Below is a small trained network, with its code and all its weights. Each question gives an input and a class and asks what happens when units are switched off, that is, made to give their printed mean instead of their output.

import numpy as np


def w(rows, s, z=0):
    codes = np.array(rows[::2]) - 128.0
    scale = np.full(codes.shape[1], s)
    scale[-1] = z or s
    return codes * scale


def f(y):
    return y / 2 * (1 + np.tanh(0.7978845608 * (y + 0.044715 * y**3)))


def log_softmax(a):
    a = a - a.max(-1, keepdims=True)
    return a - np.log(np.exp(a).sum(-1, keepdims=True))


def net(x, mask):
    res = np.array(x, float).reshape(1, 8) / 4 @ E
    y = f(res @ A[0][:, :-1].T + A[0][:, -1])
    res = res + np.where(mask, y, B[0][:, -1]) @ B[0][:, :-1]
    return log_softmax(res[-1] @ U[:, :-1].T + U[:, -1])


A, B = {}, {}
E = w([
[128,128,128],'x0',
[11,181,68],'x1',
[127,128,129],'x2',
[128,128,129],'x3',
[127,128,128],'x4',
[204,229,77],'x5',
[127,129,128],'x6',
[108,202,254],'x7',
],0.012)
A[0] = w([
[208,150,5,129],'neuron 1',
[135,107,115,145],'neuron 2',
[49,154,158,95],'neuron 3',
[139,163,140,74],'neuron 4',
[90,162,83,126],'neuron 5',
[221,75,189,255],'neuron 6',
[96,122,71,34],'neuron 7',
[170,245,160,22],'neuron 8',
[65,100,235,118],'neuron 9',
[25,197,48,157],'neuron 10',
[107,48,107,209],'neuron 11',
[154,85,189,185],'neuron 12',
[108,32,86,205],'neuron 13',
],0.022,0.0068)
B[0] = w([
[220,122,19,245],'neuron 1',
[120,111,130,149],'neuron 2',
[104,81,66,196],'neuron 3',
[113,119,159,147],'neuron 4',
[108,180,137,176],'neuron 5',
[234,146,195,251],'neuron 6',
[125,197,139,164],'neuron 7',
[66,74,252,209],'neuron 8',
[156,197,21,242],'neuron 9',
[57,252,133,244],'neuron 10',
[85,97,209,210],'neuron 11',
[163,178,139,202],'neuron 12',
[81,73,229,228],'neuron 13',
],0.041,0.023)
U = w([
[163,2,184,205],'0',
[174,140,91,236],'1',
[60,78,157,119],'2',
[79,71,15,67],'3',
[225,16,63,1],'4',
],0.0093,0.0043)

Each question gives the input, the list of numbers given to net, and the class t.
The units are the neurons (one row each of A and B). Each row of codes is followed by its name. A weight is (code - 128) times the scale printed after its matrix; where a second scale follows, it is the last column's (A, B and U).
mask holds one flag per neuron, in row order. A switched-off neuron (its flag False) gives its mean, the last column of its row in B, instead of its output. The means were averaged over made-up inputs and are rounded, as every weight is.
A unit's drop is (log p(t) with every unit on - log p(t) with that unit switched off) / (log p(t) with every unit on - log p(t) with every unit switched off).
The circuit of an input: a set's keep is (log p(t) with only the set's units on - log p(t) with every unit switched off) / (log p(t) with every unit on - log p(t) with every unit switched off). Starting from the 12 units with the biggest drops (on a tie, the unit counted first), units are removed one at a time, each time the one whose removal leaves the highest keep (on an exact tie, the one counted first), for as long as the keep stays at least 0.8.
units of the circuit, in order: the units of the circuit, biggest drop first
most important unit: the unit with the biggest drop
k most important neurons: the k neurons with the biggest drops, biggest first
drop of u: that unit's drop, to one decimal
input [-3,-5,-4,5,6,4,-7,-6], class 4: most important unit -> neuron 1
input [7,-3,-2,-6,8,-4,2,0], class 0: 2 most important neurons -> neuron 10; neuron 1
input [-2,6,-3,-6,-1,-2,1,3], class 3: 2 most important neurons -> neuron 6; neuron 3
input [2,0,-1,-2,-3,3,3,0], class 4: units of the circuit, in order -> neuron 10; neuron 13; neuron 9
input [-3,6,5,6,7,-1,0,2], class 3: 2 most important neurons -> neuron 6; neuron 3
input [-4,3,-1,6,0,-7,1,0], class 2: 2 most important neurons -> neuron 1; neuron 13
input [8,-4,7,-7,-3,4,5,1], class 0: 2 most important neurons -> neuron 9; neuron 8
input [-6,4,-5,7,-6,2,0,8], class 2: 2 most important neurons -> neuron 8; neuron 1
input [-5,3,0,-1,2,-6,-1,2], class 3: drop of neuron 6 -> 0.1
input [7,-2,-1,-2,6,1,2,2], class 0: drop of neuron 10 -> 0.7
input [-5,2,-6,-2,7,-5,8,2], class 3: drop of neuron 6 -> 0.3
